Below is a small trained network, with its code and all its weights. Each question gives an input and a target symbol and asks what happens when units are switched off, that is, made to give their printed mean instead of their output.

import numpy as np


def w(rows, s, z=0):
    codes = np.array(rows[::2]) - 128.0
    scale = np.full(codes.shape[1], s)
    scale[-1] = z or s
    return codes * scale


def norm(h):
    return h / np.sqrt((h * h).mean(-1, keepdims=True) + 1e-5)


def softmax(a):
    e = np.exp(a - a.max(-1, keepdims=True))
    return e / e.sum(-1, keepdims=True)


def log_softmax(a):
    a = a - a.max(-1, keepdims=True)
    return a - np.log(np.exp(a).sum(-1, keepdims=True))


def net(x, mask):
    ids = ['αβγεζηθλμξπστφψω'.index(c) for c in x.split()]
    T = len(ids)
    res = E[ids] + P[:T]
    u = 0
    for l in range(3):
        r = norm(res)
        for j in range(2):
            rows = slice(2 * j, 2 * j + 2)
            q, k, v = (r @ M[l][rows].T for M in (Q, K, V))
            z = softmax(np.where(np.tri(T) > 0, q @ k.T / 2**0.5, -1e9)) @ v
            o = O[l][rows]
            res = res + np.where(mask[u + j], z, o[:, -1]) @ o[:, :-1]
        u += 2
    return log_softmax(norm(res)[-1] @ U[:, :-1].T + U[:, -1])


Q, K, V, O = {}, {}, {}, {}
E = w([
[119,134,147,125,65,154,110,129,53,141],'α',
[95,141,154,129,71,154,91,128,74,141],'β',
[104,169,143,154,93,147,62,149,93,181],'γ',
[99,131,119,118,54,137,93,73,105,120],'ε',
[131,162,141,133,103,122,60,131,104,192],'ζ',
[217,131,131,95,122,113,127,137,53,141],'η',
[99,188,124,153,123,130,58,128,83,165],'θ',
[170,150,82,106,121,80,98,90,94,160],'λ',
[143,164,151,98,96,112,105,116,75,102],'μ',
[115,163,92,78,83,141,76,112,155,123],'ξ',
[185,169,122,71,74,43,145,112,182,128],'π',
[210,67,126,141,117,187,7,100,160,99],'σ',
[199,76,162,165,65,122,107,107,178,141],'τ',
[188,131,90,178,96,172,145,207,178,96],'φ',
[64,103,133,73,240,162,229,127,197,196],'ψ',
[120,195,47,193,80,115,200,134,147,155],'ω',
],0.023)
P = w([
[80,59,66,114,10,11,37,208,64,78],'0',
[85,82,85,116,31,48,40,198,74,102],'1',
[110,87,92,109,49,67,55,188,83,116],'2',
[98,105,122,112,54,102,65,165,86,121],'3',
[108,114,139,108,71,122,75,147,93,130],'4',
[122,128,147,108,82,134,86,132,102,139],'5',
[132,141,159,103,98,151,94,116,109,144],'6',
[139,153,170,105,110,168,97,101,119,147],'7',
[147,170,178,100,122,180,102,86,134,153],'8',
[163,185,183,103,137,190,105,68,141,160],'9',
[177,200,190,107,148,214,121,56,154,161],'10',
[181,223,201,106,154,229,116,42,159,177],'11',
[201,245,212,113,165,246,125,26,172,183],'12',
],0.011)
Q[0] = w([
[130,149,112,134,86,180,157,127,118,80],'L0H1',
[195,164,114,177,21,166,109,66,46,118],'L0H1',
[98,44,169,130,177,127,173,139,212,76],'L0H2',
[153,141,94,178,87,246,164,132,129,204],'L0H2',
],0.014)
K[0] = w([
[162,169,125,158,151,151,130,148,151,193],'L0H1',
[182,195,149,119,108,197,140,88,174,166],'L0H1',
[75,2,150,175,174,88,157,193,128,169],'L0H2',
[192,177,126,200,164,217,143,50,132,142],'L0H2',
],0.013)
V[0] = w([
[61,106,155,85,189,130,114,130,27,100],'L0H1',
[83,133,155,194,160,106,178,99,93,83],'L0H1',
[190,254,147,162,29,148,71,138,88,39],'L0H2',
[188,158,67,188,76,77,76,49,114,127],'L0H2',
],0.0099)
O[0] = w([
[104,164,161,112,96,150,151,13,117,45,99],'L0H1',
[120,72,68,215,115,105,183,91,183,62,68],'L0H1',
[35,146,193,154,171,88,114,143,177,30,249],'L0H2',
[31,51,145,118,254,85,182,142,118,117,190],'L0H2',
],0.0089,0.02)
Q[1] = w([
[200,69,89,166,140,119,116,194,188,106],'L1H1',
[126,215,218,20,146,56,74,224,142,172],'L1H1',
[132,10,117,243,13,136,197,129,192,118],'L1H2',
[127,135,176,155,90,152,128,2,71,146],'L1H2',
],0.016)
K[1] = w([
[98,66,79,156,60,126,100,182,156,121],'L1H1',
[192,149,127,160,151,189,161,78,224,167],'L1H1',
[125,109,91,154,44,83,104,150,27,104],'L1H2',
[161,172,163,102,126,172,83,47,4,145],'L1H2',
],0.015)
V[1] = w([
[105,236,122,25,97,69,182,154,156,145],'L1H1',
[116,38,239,125,56,100,161,97,217,165],'L1H1',
[192,129,232,161,131,6,125,111,109,144],'L1H2',
[119,113,74,54,112,116,151,88,223,109],'L1H2',
],0.011)
O[1] = w([
[164,155,197,52,88,96,207,160,109,161,253],'L1H1',
[14,64,88,74,58,150,156,103,247,202,150],'L1H1',
[38,4,236,122,106,126,180,116,179,106,235],'L1H2',
[88,166,121,20,163,112,139,130,140,116,20],'L1H2',
],0.013,0.0046)
Q[2] = w([
[73,112,203,77,159,113,135,57,158,95],'L2H1',
[197,134,50,147,41,175,189,4,64,141],'L2H1',
[81,131,176,129,131,134,171,111,169,146],'L2H2',
[126,141,99,123,53,180,154,83,22,130],'L2H2',
],0.02)
K[2] = w([
[123,167,182,101,211,229,145,60,176,103],'L2H1',
[69,60,135,85,96,12,45,164,89,61],'L2H1',
[143,176,202,135,185,199,125,62,152,105],'L2H2',
[30,85,164,106,53,65,34,178,44,98],'L2H2',
],0.011)
V[2] = w([
[140,160,80,242,87,110,239,181,159,118],'L2H1',
[235,43,148,124,130,232,7,64,141,94],'L2H1',
[130,102,109,159,198,90,159,25,76,193],'L2H2',
[172,104,145,95,162,145,144,161,153,41],'L2H2',
],0.014)
O[2] = w([
[67,79,237,121,113,212,204,219,164,52,64],'L2H1',
[2,120,145,73,139,40,4,147,104,97,6],'L2H1',
[40,109,207,223,97,161,180,3,47,155,38],'L2H2',
[143,26,63,72,228,95,50,146,140,37,145],'L2H2',
],0.012)
U = w([
[126,99,119,96,177,181,89,234,111,92,110],'α',
[80,111,57,137,142,173,44,98,80,85,194],'β',
[98,156,111,171,126,215,197,148,108,109,182],'γ',
[121,101,106,119,76,128,136,128,101,98,133],'ε',
[65,46,97,111,121,171,103,126,166,195,144],'ζ',
[121,55,116,138,181,150,151,75,39,150,147],'η',
[129,178,108,156,37,122,106,103,188,80,127],'θ',
[93,109,142,2,133,96,232,163,113,181,47],'λ',
[139,166,138,209,125,117,112,94,118,60,138],'μ',
[87,156,101,63,92,205,119,115,82,123,169],'ξ',
[128,141,156,157,219,20,190,118,231,65,12],'π',
[223,19,197,105,87,159,32,91,83,103,111],'σ',
[196,65,194,148,69,83,94,132,145,187,59],'τ',
[165,154,149,205,87,97,96,174,155,138,71],'φ',
[178,190,78,81,126,133,125,126,68,136,175],'ψ',
[60,176,49,176,153,96,192,111,167,136,122],'ω',
],0.0094,0.011)

Each question gives the input, a string of symbols that net reads in full, and the target symbol t.
The units are the heads (2 rows each of Q, K, V and O). Each row of codes is followed by its name. A weight is (code - 128) times the scale printed after its matrix; where a second scale follows, it is the last column's (O and U).
mask holds one flag per head, layer by layer. A switched-off head (its flag False) gives its mean, the last column of its rows in O, instead of its output. The means were averaged over made-up inputs and are rounded, as every weight is.
A unit's drop is (log p(t) with every unit on - log p(t) with that unit switched off) / (log p(t) with every unit on - log p(t) with every unit switched off).
The circuit of an input: a set's keep is (log p(t) with only the set's units on - log p(t) with every unit switched off) / (log p(t) with every unit on - log p(t) with every unit switched off). Starting from all 6 units, units are removed one at a time, each time the one whose removal leaves the highest keep (on an exact tie, the one counted first), for as long as the keep stays at least 0.8.
circuit, biggest first: the units of the circuit, biggest drop first
most important unit: the unit with the biggest drop
heads that matter: for each layer, one digit per head in row order, 1 if its drop is at least 0.15 and else 0, layers parted by /
drop when u is switched off: that unit's drop, to one decimal
input β λ β β λ, target η: heads that matter => 01 / 00 / 01
input φ α λ τ α, target ζ: circuit, biggest first => (L1H1)
input ζ μ α, target π: circuit, biggest first => (L0H2, L0H1)
input ξ β ξ ω γ ω ω γ β ξ μ α, target ψ: heads that matter => 00 / 01 / 10
input β ξ α, target ψ: heads that matter => 00 / 00 / 10
input γ β γ μ φ τ β ω π ζ, target γ: heads that matter => 00 / 00 / 10
input η α ζ β λ β, target η: circuit, biggest first => (L0H2, L2H2)
input β μ β ω π β, target γ: heads that matter => 10 / 00 / 10
input ω ζ σ ω ω θ β φ τ, target α: circuit, biggest first => (L2H1, L2H2)
input μ φ μ α μ λ, target π: heads that matter => 11 / 01 / 00
input τ θ π σ γ, target β: heads that matter => 00 / 10 / 10
input φ α μ φ α β σ, target β: heads that matter => 00 / 00 / 10
input β ζ ξ μ λ β β α β μ μ, target π: circuit, biggest first => (L0H2, L2H1, L1H2)
input π β β μ π α β λ α β β, target θ: most important unit => L0H1
input μ β η α, target σ: circuit, biggest first => (L1H2, L2H1, L0H1)
input β γ μ φ α ζ ζ π μ ε, target λ: heads that matter => 00 / 11 / 00
input ζ λ β μ φ λ, target α: heads that matter => 00 / 00 / 10
input γ θ ζ α, target σ: circuit, biggest first => (L1H2, L0H1)
input β β β μ β ξ μ β γ β ξ, target ψ: drop when L0H1 is switched off => 0.0
input β ξ β λ ω μ β ζ β ξ η, target ψ: most important unit => L2H1
input β β φ λ β β λ η α, target η: drop when L2H1 is switched off => 0.1
input β φ η μ η ξ ω ξ ε, target γ: drop when L2H2 is switched off => 0.0
